Below are the code and all the weights of a small trained network. Each question names an input and a class and asks about switching units off, where a switched-off unit gives its printed mean instead of its output.

import numpy as np


def w(rows, s, z=0):
    codes = np.array(rows[::2]) - 128.0
    scale = np.full(codes.shape[1], s)
    scale[-1] = z or s
    return codes * scale


def f(y):
    return np.maximum(y, 0)


def log_softmax(a):
    a = a - a.max(-1, keepdims=True)
    return a - np.log(np.exp(a).sum(-1, keepdims=True))


def net(x, mask):
    res = np.array(x, float).reshape(1, 4) / 4 @ E
    y = f(res @ A[0][:, :-1].T + A[0][:, -1])
    res = res + np.where(mask, y, B[0][:, -1]) @ B[0][:, :-1]
    return log_softmax(res[-1] @ U[:, :-1].T + U[:, -1])


A, B = {}, {}
E = w([
[110,92,91,87,88,221,129,238,169],'x0',
[94,54,166,125,116,104,2,111,127],'x1',
[130,230,121,99,58,192,65,137,24],'x2',
[98,193,178,162,191,86,135,210,96],'x3',
],0.0094)
A[0] = w([
[118,82,168,185,206,65,120,87,180,45],'N1',
[108,223,180,166,93,131,112,137,46,111],'N2',
[108,125,152,105,100,108,32,157,41,143],'N3',
[122,231,184,132,134,64,101,124,16,64],'N4',
[86,188,186,120,139,147,87,255,75,104],'N5',
[136,119,118,152,159,144,113,126,126,59],'N6',
[145,149,106,142,129,140,135,172,137,95],'N7',
[113,64,144,97,101,160,47,141,80,140],'N8',
[147,155,114,145,134,128,114,102,120,38],'N9',
[100,145,126,108,154,141,54,180,124,5],'N10',
[137,122,134,119,99,108,73,85,154,30],'N11',
[153,235,108,173,123,124,142,42,72,69],'N12',
[84,123,151,122,106,141,50,246,91,42],'N13',
[139,130,113,122,140,159,189,199,128,42],'N14',
[111,78,113,73,106,152,48,71,130,33],'N15',
[128,60,92,109,104,140,65,91,120,31],'N16',
[102,123,158,103,140,135,86,191,84,9],'N17',
[102,117,159,133,121,145,118,159,97,49],'N18',
[133,139,84,123,149,164,254,221,159,23],'N19',
[173,45,121,95,34,141,70,49,156,78],'N20',
[144,43,150,178,208,33,149,119,158,56],'N21',
[184,246,123,160,130,107,173,49,32,67],'N22',
[115,85,96,117,112,145,53,78,156,47],'N23',
[115,129,147,117,128,142,187,151,129,3],'N24',
[154,117,108,119,128,104,81,197,89,35],'N25',
[87,140,131,132,131,139,72,175,122,22],'N26',
[142,142,35,104,110,154,244,125,181,120],'N27',
[196,108,100,106,143,176,171,74,113,2],'N28',
[139,190,142,131,115,113,151,85,89,55],'N29',
[116,196,164,153,162,103,114,107,56,65],'N30',
[126,72,172,210,180,27,167,101,190,77],'N31',
[87,127,141,129,115,142,52,187,123,31],'N32',
[119,120,104,114,144,149,240,202,182,50],'N33',
[108,83,125,125,194,27,132,113,175,7],'N34',
[150,52,129,134,67,111,102,107,120,132],'N35',
[92,62,165,185,185,16,171,94,167,75],'N36',
[103,118,128,150,136,150,139,113,110,80],'N37',
],0.0095,0.0056)
B[0] = w([
[78,90,179,103,172,106,117,97,131,208],'N1',
[143,221,97,124,191,95,123,115,123,222],'N2',
[85,186,100,175,129,146,64,95,159,211],'N3',
[143,190,66,134,220,132,64,188,102,230],'N4',
[117,232,161,197,142,130,153,96,194,230],'N5',
[127,124,134,141,140,141,114,125,114,128],'N6',
[139,151,133,152,127,146,159,131,141,154],'N7',
[76,119,100,164,96,180,62,87,149,202],'N8',
[119,135,130,127,115,91,125,145,120,137],'N9',
[90,153,147,158,98,127,105,85,152,154],'N10',
[117,114,97,107,105,146,102,185,96,151],'N11',
[162,158,102,47,114,69,125,124,14,221],'N12',
[97,180,158,215,74,140,123,62,201,197],'N13',
[161,137,110,167,126,156,170,168,134,177],'N14',
[132,87,81,112,112,194,67,153,110,181],'N15',
[137,66,75,120,129,165,66,139,105,171],'N16',
[113,156,143,137,119,130,131,87,163,156],'N17',
[122,143,140,121,123,139,136,101,149,141],'N18',
[201,122,100,186,118,179,207,230,151,227],'N19',
[101,3,82,96,77,172,74,146,89,221],'N20',
[100,46,209,127,201,99,116,92,146,225],'N21',
[169,199,81,2,133,46,159,147,14,249],'N22',
[115,69,122,111,114,156,83,175,109,173],'N23',
[129,114,126,135,123,146,154,136,128,142],'N24',
[112,144,139,139,98,97,123,105,161,147],'N25',
[106,151,144,160,84,106,110,100,145,152],'N26',
[162,62,187,152,47,112,221,153,140,243],'N27',
[125,92,191,123,84,114,165,88,138,163],'N28',
[126,155,121,85,132,96,149,137,85,175],'N29',
[151,172,109,116,206,145,89,194,107,193],'N30',
[129,76,220,108,211,66,137,74,157,239],'N31',
[78,153,148,169,74,131,112,82,154,168],'N32',
[191,81,120,168,157,179,171,196,159,216],'N33',
[105,79,172,118,175,82,119,94,141,192],'N34',
[104,59,109,107,145,160,107,149,114,182],'N35',
[109,82,205,108,208,84,116,115,152,237],'N36',
[111,142,142,130,142,154,120,140,127,128],'N37',
],0.0081,0.011)
U = w([
[89,29,60,109,45,221,12,112,98,189],'0',
[189,108,143,188,112,197,229,238,168,242],'1',
[156,255,69,81,194,100,87,158,22,33],'2',
[102,47,230,122,236,94,102,85,147,252],'3',
[62,232,142,212,77,182,57,61,185,37],'4',
[174,146,125,37,2,87,197,77,31,35],'5',
],0.0066,0.0017)

Each question gives the input, the list of numbers given to net, and the class t.
The units are the neurons (one row each of A and B). Each row of codes is followed by its name. A weight is (code - 128) times the scale printed after its matrix; where a second scale follows, it is the last column's (A, B and U).
mask holds one flag per neuron, in row order. A switched-off neuron (its flag False) gives its mean, the last column of its row in B, instead of its output. The means were averaged over made-up inputs and are rounded, as every weight is.
A unit's drop is (log p(t) with every unit on - log p(t) with that unit switched off) / (log p(t) with every unit on - log p(t) with every unit switched off).
The circuit of an input: a set's keep is (log p(t) with only the set's units on - log p(t) with every unit switched off) / (log p(t) with every unit on - log p(t) with every unit switched off). Starting from the 12 units with the biggest drops (on a tie, the unit counted first), units are removed one at a time, each time the one whose removal leaves the highest keep (on an exact tie, the one counted first), for as long as the keep stays at least 0.8.
units of the circuit, in order: the units of the circuit, biggest drop first
top k neurons: the k neurons with the biggest drops, biggest first
drop when u is switched off: that unit's drop, to one decimal
input [8,4,2,-1], class 4: units of the circuit, in order : (N13, N5)
input [-3,8,6,0], class 4: units of the circuit, in order : (N3)
input [3,-7,6,-1], class 5: units of the circuit, in order : (N22, N27)
input [2,-8,4,1], class 1: top 2 neurons : (N19, N27)
input [-3,2,0,4], class 2: units of the circuit, in order : (N4, N27)
input [2,-7,2,7], class 1: top 4 neurons : (N19, N33, N14, N27)
input [7,0,-8,5], class 1: top 3 neurons : (N19, N33, N14)
input [-2,-8,-2,-6], class 1: top 3 neurons : (N19, N33, N27)
input [-2,3,2,8], class 2: top 2 neurons : (N4, N30)
input [-7,4,4,-5], class 0: top 2 neurons : (N20, N15)
input [-1,-4,-1,-4], class 1: top 2 neurons : (N22, N12)
input [-4,7,3,1], class 4: top 3 neurons : (N3, N22, N2)
input [7,-2,3,8], class 4: drop when N5 is switched off : 0.1
input [1,-7,-6,4], class 1: units of the circuit, in order : (N19)
input [4,-1,-4,-8], class 0: drop when N20 is switched off : 0.2
input [-8,6,8,-8], class 0: drop when N20 is switched off : 1.2
input [-4,-3,-2,8], class 2: drop when N1 is switched off : -0.2
